Each row is followed by roughly how far along a hidden order it lies, from 0 to 10. A new part has a new order.
[ 10.9 -10.2   4.0  35.1   0.9  -2.8 -11.8  -6.2  -7.7  -1.2  40.9  26.8
   2.3   0.5  -5.6  -1.3   0.9  -0.7 -11.5  -0.3  13.9  -3.6   3.4   2.7
  12.3  -7.5 -17.2 -14.4  20.5  -4.2  41.4 -37.0   2.2] : 10
[ -2.0  -6.3  -1.5  -1.6 -28.1  16.4  32.3  25.6  30.2  11.7 -55.9  -2.6
  11.0  12.0  23.7 -19.1   3.1  -8.6  29.9 -10.7  30.5  -0.1 -34.0  22.8
  -5.6  10.2   2.1  33.3  -6.1  28.2 -59.5  26.8  -9.8] : 5
[  1.6  -2.3   2.2 -18.0   0.8   0.6   0.3 -15.3 -11.8  -0.7  32.1   5.4
   9.5  -0.7  -6.3   2.7  -7.3   7.7  -3.3   1.2  -4.8 -12.7   7.8  -6.1
   6.5   4.8  19.3 -17.6   6.8  46.7 -35.0  13.0  15.4] : 6
[ -4.8  -2.8   3.6   1.3   6.5   1.3   0.4 -22.6  39.9 -33.0  -4.7   5.6
  -6.3   7.2  11.3  14.2   0.0   7.6  29.0  -2.8   3.7  -2.3   3.7  -3.7
  13.9   3.6   7.6 -12.3  -6.1   1.5   3.3  -7.9  -1.9] : 4
[ 14.8  -6.4   1.2  -4.4   2.8   1.8   0.3 -13.5   2.1   1.3 -15.2   5.1
  -2.6  -1.2  24.5   4.6  -1.8  31.7  25.5  14.5  -1.3   2.0  -5.3  25.4
   8.5   3.9  12.4   7.3 -14.3   1.8 -10.7   5.5 -15.0] : 3
[  8.1 -17.5  22.7   3.4   7.4  -7.0 -20.2  -6.5 -33.3  -9.5  62.7   3.5
 -13.7  -3.5  -5.8  14.7  10.1 -22.8 -27.3  13.3 -12.5   5.6  18.3  -6.8
  -5.9   0.1   9.0  47.2  -1.4 -26.2  46.7  -1.1   3.4] : 9
[ 11.1  -8.6   7.3  -0.7  14.5  -0.3  11.8  -8.3   2.4  12.1  26.7   1.9
 -15.4  -5.0 -15.4  -0.4  -2.9   9.9 -13.1  10.5  -8.8  15.6   5.8  29.2
 -19.6  -4.2   3.0  12.3 -12.4 -14.9  32.9   4.3   1.4] : 0
[ -3.7  25.4 -23.1  -1.1  -3.6  -6.4 -14.9  -3.8 -15.6  -4.8 -34.1 -13.9
  -2.7  -4.4  -5.5   2.7  -1.4   7.4  -5.5  -7.1   0.8  -3.5   5.5 -20.0
  10.6  -9.7  -7.8  -4.6  -2.1  -5.1 -34.3  -1.6  -1.3] : 7

Next part:
[ -6.7  18.2  43.9 -36.6   4.6  53.2 -62.5 -14.1 -21.6 -13.7 -29.8  -2.2
  44.6   1.2 -28.6 -20.9 -13.0  11.5 -39.4   6.6   8.3  15.2 -65.9  33.6
  43.8  95.6  10.2  -4.9  24.8   4.0  18.3  58.7 -20.6 -11.1] : 7
[  6.6  36.5 -19.7   5.0  11.0 -30.4  16.2  -5.6  40.6  -1.3  15.8  -8.1
  -1.6  -4.1  15.7   8.1 -13.6 -36.3  49.0   4.9  14.7  -4.4  15.3 -11.0
  -1.8  -2.9  32.9  14.7 -32.3  19.2  20.2 -17.7  14.1  -1.8] : 3
[ 15.1  29.0 -13.0 -14.8  -5.4   1.1  15.7 -20.1  12.1 -26.1 -14.3 -17.7
  32.5  13.8  -3.3   8.3 -20.2   6.7  13.0   4.7  89.2   1.0   8.8  -4.5
 -10.1   8.4  15.8  18.9   8.1   4.1  21.1  -3.3  28.3 -17.5] : 5
[  7.6 -10.7 -41.0  -8.2 -62.9 -19.1  -3.7 -35.5 -35.2 -51.7 -51.6 -23.2
  91.6  50.2 -14.4  24.2   3.1  14.8   6.4  14.3  74.4 -15.9  14.0   4.7
 -51.5 -15.9  31.7  20.5  36.6 -23.6 -12.7  24.8  36.5  -5.2] : 9
[ -8.4  -0.8  65.5 -29.6  28.8  53.2 -60.4   4.2 -23.0  18.3  16.4   8.9
  19.9 -22.0 -17.0 -26.7   6.7  22.6 -31.1  -6.7 -67.2  11.1 -65.7  38.5
  55.7  53.5   4.3 -14.7  25.4   5.2   7.4  57.4 -52.5   0.9] : 8
[ -4.2 -66.1 -35.8  28.8 -47.0 -30.6   6.8  -9.3 -29.9  -3.1   1.3   7.0
  49.7  17.4  -7.5  16.4  45.1  21.2  -3.0   4.8 -22.8 -21.7  16.3   4.7
 -49.2 -98.9   4.2   1.3  28.0 -20.9 -29.0   6.4   5.6  17.7] : 10
[  1.9 -26.1  -8.1  18.2  -1.1 -13.3  12.6   6.7   3.7  19.4  22.5   7.6
  -0.5  -5.3  13.1   8.4  24.7   0.9  17.2   0.6 -59.6 -13.4   5.8  -8.7
 -10.0 -61.1  11.5  -1.8  -6.3   2.0 -13.8  -0.9 -13.9  16.5] : 7
[-12.6  53.5  41.1 -24.9  48.6  28.4  -9.1  10.6  58.4  28.0  20.5   5.8
 -71.3 -38.5  17.3 -19.1 -29.7 -11.2 -21.1   0.7  -1.3  21.9  -8.1 -15.4
  41.3  57.8 -21.7  -9.6 -16.4  26.6  26.8 -24.9 -17.3  -8.7] : 0
[ -8.3  -0.8  21.6 -25.2  -5.6  16.1 -43.4  -8.9 -20.9   3.1 -20.2   3.6
  33.8   0.6  -8.7  -9.0  -0.5  -4.9 -23.0   3.9 -30.1   5.6 -51.6  20.1
  30.6  51.1  13.3  -5.1   1.1   2.1   1.4  42.0 -20.7   2.5] : 7
[ 10.6  64.2 -44.1   0.2  -0.5 -49.3  31.0   0.8  44.6  -6.6  10.3 -26.3
   8.6  14.1  32.5  24.1 -14.2 -39.3  54.9   4.2  33.2 -10.2  35.7 -32.8
  -3.9  13.7  36.3  19.3 -40.8  24.1  13.4 -15.1  28.1  -6.6] : 2
